Here is a tiny trained network, its code and every weight. The questions are about switching its units off for an input and a target symbol, where a switched-off unit gives its printed mean instead of its output.

import numpy as np


def w(rows, s, z=0):
    codes = np.array(rows[::2]) - 128.0
    scale = np.full(codes.shape[1], s)
    scale[-1] = z or s
    return codes * scale


def norm(h):
    return h / np.sqrt((h * h).mean(-1, keepdims=True) + 1e-5)


def f(y):
    return y / 2 * (1 + np.tanh(0.7978845608 * (y + 0.044715 * y**3)))


def softmax(a):
    e = np.exp(a - a.max(-1, keepdims=True))
    return e / e.sum(-1, keepdims=True)


def log_softmax(a):
    a = a - a.max(-1, keepdims=True)
    return a - np.log(np.exp(a).sum(-1, keepdims=True))


def net(x, mask):
    ids = ['ΓΞΠασω'.index(c) for c in x.split()]
    T = len(ids)
    res = E[ids] + P[:T]
    r = norm(res)
    for j in range(2):
        rows = slice(4 * j, 4 * j + 4)
        q, k, v = (r @ M[0][rows].T for M in (Q, K, V))
        z = softmax(np.where(np.tri(T) > 0, q @ k.T / 4**0.5, -1e9)) @ v
        o = O[0][rows]
        res = res + np.where(mask[j], z, o[:, -1]) @ o[:, :-1]
    y = f(norm(res) @ A[0][:, :-1].T + A[0][:, -1])
    res = res + np.where(mask[2:10], y, B[0][:, -1]) @ B[0][:, :-1]
    return log_softmax(norm(res)[-1] @ U[:, :-1].T + U[:, -1])


Q, K, V, O, A, B = {}, {}, {}, {}, {}, {}
E = w([
[99,126,115,167,139,138,69,148,149,107],'Γ',
[122,102,184,116,176,119,127,167,133,155],'Ξ',
[96,132,116,87,140,113,147,111,162,128],'Π',
[99,43,67,129,168,57,191,12,121,151],'α',
[88,146,94,115,186,77,134,163,136,126],'σ',
[144,179,69,76,217,224,191,153,159,149],'ω',
],0.011)
P = w([
[133,148,174,147,33,218,122,124,58,103],'0',
[199,178,135,146,153,91,87,195,226,205],'1',
[149,113,156,169,214,166,79,108,108,56],'2',
[169,127,157,137,147,91,112,137,230,166],'3',
[144,85,149,172,189,163,93,120,131,43],'4',
[156,120,137,113,137,107,106,162,208,191],'5',
[146,68,125,155,157,175,87,142,94,58],'6',
[145,109,121,81,117,110,111,171,184,191],'7',
[128,41,119,168,154,163,108,141,110,69],'8',
[118,142,89,75,134,106,67,173,160,201],'9',
[133,3,99,160,131,160,119,162,118,80],'10',
[109,116,102,57,63,100,58,178,189,178],'11',
],0.007)
Q[0] = w([
[163,193,86,56,101,65,104,132,246,222],'H1',
[3,93,112,48,176,155,80,167,146,107],'H1',
[215,192,202,168,124,38,118,103,168,187],'H1',
[85,51,164,92,186,108,140,198,165,170],'H1',
[112,227,186,92,97,40,89,138,156,175],'H2',
[108,92,121,71,135,47,169,92,149,165],'H2',
[158,158,174,104,58,102,155,124,161,172],'H2',
[170,138,145,220,135,174,176,114,46,72],'H2',
],0.0073)
K[0] = w([
[152,55,92,117,224,125,111,163,202,147],'H1',
[73,91,126,131,102,164,183,150,71,172],'H1',
[142,124,100,132,194,115,112,113,202,71],'H1',
[126,78,89,117,68,185,149,145,130,100],'H1',
[150,41,120,155,184,65,111,143,194,132],'H2',
[100,85,122,177,138,148,126,166,150,66],'H2',
[184,94,101,152,207,88,112,136,187,109],'H2',
[170,255,174,159,142,168,167,76,130,108],'H2',
],0.008)
V[0] = w([
[104,71,194,131,126,224,48,113,93,163],'H1',
[66,165,37,106,195,135,169,212,190,73],'H1',
[107,117,216,64,162,173,120,192,138,205],'H1',
[139,88,156,120,140,175,253,199,73,119],'H1',
[133,92,125,215,160,104,53,150,110,182],'H2',
[220,120,36,121,227,173,125,200,195,96],'H2',
[145,130,135,139,59,206,111,91,174,150],'H2',
[179,96,182,31,186,89,152,141,128,162],'H2',
],0.0059)
O[0] = w([
[136,140,163,158,16,157,3,96,110,104,207],'H1',
[15,191,185,192,183,193,157,133,123,114,245],'H1',
[154,189,187,196,64,174,119,59,115,227,254],'H1',
[98,186,158,143,21,57,192,68,32,121,218],'H1',
[156,194,112,233,50,119,101,228,158,143,103],'H2',
[146,180,90,97,87,108,42,79,181,4,148],'H2',
[82,47,145,73,149,240,64,126,132,103,114],'H2',
[147,133,158,63,130,97,114,79,25,114,139],'H2',
],0.0054,0.0038)
A[0] = w([
[140,135,76,161,195,72,53,114,130,166,145],'N1',
[155,138,113,150,131,45,115,154,185,180,99],'N2',
[130,62,70,164,103,81,144,151,47,63,252],'N3',
[190,45,154,59,127,174,113,131,82,86,202],'N4',
[120,152,160,128,168,73,104,192,202,131,147],'N5',
[133,102,83,122,135,209,148,66,123,174,139],'N6',
[119,101,179,126,148,173,92,178,3,81,85],'N7',
[137,186,135,160,110,113,72,171,72,67,141],'N8',
],0.0066,0.002)
B[0] = w([
[147,104,81,130,84,161,120,106,121,119,187],'N1',
[126,81,115,99,99,97,137,83,112,128,189],'N2',
[149,255,176,124,111,153,109,156,136,84,161],'N3',
[180,154,63,139,101,79,176,188,150,109,202],'N4',
[128,111,148,110,80,127,126,146,63,102,252],'N5',
[132,126,150,116,117,57,101,142,142,149,192],'N6',
[100,100,107,54,132,95,137,100,134,147,170],'N7',
[102,103,110,105,110,120,142,176,151,113,190],'N8',
],0.0096,0.0042)
U = w([
[141,56,79,166,107,181,80,164,210,97,84],'Γ',
[92,179,162,207,205,105,189,126,141,160,249],'Ξ',
[219,186,49,112,141,22,186,172,123,27,60],'Π',
[236,159,187,132,91,72,59,80,51,171,145],'α',
[86,130,141,3,170,145,70,17,118,9,62],'σ',
[112,28,48,38,160,59,165,99,142,222,165],'ω',
],0.0057,0.0021)

Each question gives the input, a string of symbols that net reads in full, and the target symbol t.
The units are the heads (4 rows each of Q, K, V and O) and the neurons (one row each of A and B). Each row of codes is followed by its name. A weight is (code - 128) times the scale printed after its matrix; where a second scale follows, it is the last column's (O, A, B and U).
mask holds one flag per unit, heads first, then neurons. A switched-off unit (its flag False) gives its mean, the last column of its rows in O or B, instead of its output. The means were averaged over made-up inputs and are rounded, as every weight is.
A unit's drop is (log p(t) with every unit on - log p(t) with that unit switched off) / (log p(t) with every unit on - log p(t) with every unit switched off).
The circuit of an input: a set's keep is (log p(t) with only the set's units on - log p(t) with every unit switched off) / (log p(t) with every unit on - log p(t) with every unit switched off). Starting from all 10 units, units are removed one at a time, each time the one whose removal leaves the highest keep (on an exact tie, the one counted first), for as long as the keep stays at least 0.8.
circuit, biggest first: the units of the circuit, biggest drop first
k most important neurons: the k neurons with the biggest drops, biggest first
heads that matter: for each layer, one digit per head in row order, 1 if its drop is at least 0.15 and else 0, layers parted by /
drop of u: that unit's drop, to one decimal
input Γ Π Γ, target Γ: circuit, biggest first : H2
input ω Ξ σ α ω Π σ α Π Π, target σ: heads that matter : 11
input α σ Π Ξ Π Π Π Ξ ω ω Γ, target Π: heads that matter : 10
input Γ α Π σ α ω ω, target Γ: heads that matter : 11
input α σ Π, target Π: heads that matter : 10
input Ξ Π Ξ Ξ Π Π α, target α: heads that matter : 10
input α Ξ Ξ, target Π: heads that matter : 10
input σ σ Π Π ω Ξ σ, target Ξ: circuit, biggest first : H2; H1
input ω α Ξ Π Γ Ξ σ, target σ: heads that matter : 01
input Ξ ω Ξ Ξ Π, target α: heads that matter : 10
input Π ω Π Π Π σ σ Π σ, target ω: heads that matter : 01
input Π Π Γ Π, target Γ: heads that matter : 11
input σ Π Π α Ξ Π ω, target Ξ: heads that matter : 01
input Π Ξ Π σ Π Ξ Π Π σ, target ω: heads that matter : 01
input α α Π Π Γ, target Π: 2 most important neurons : N3; N4
input ω ω Π Π Γ, target σ: most important neuron : N7
input Π Π σ Π Ξ Π Π σ, target σ: circuit, biggest first : N4; H2; H1
input α Ξ Γ Π Π α Π Π Ξ α ω, target Π: 2 most important neurons : N4; N3
input Π α ω Π Γ, target ω: circuit, biggest first : H2; N7
input Ξ σ ω Π α ω Π Ξ σ Π ω ω, target Ξ: circuit, biggest first : H1
input Π Γ Ξ Π Π Π ω Π Ξ Π, target α: 2 most important neurons : N4; N7
input Π σ α Π ω Π σ Γ Ξ Ξ Γ, target ω: 2 most important neurons : N7; N4
input Γ Ξ α, target Γ: drop of H2 : 0.6
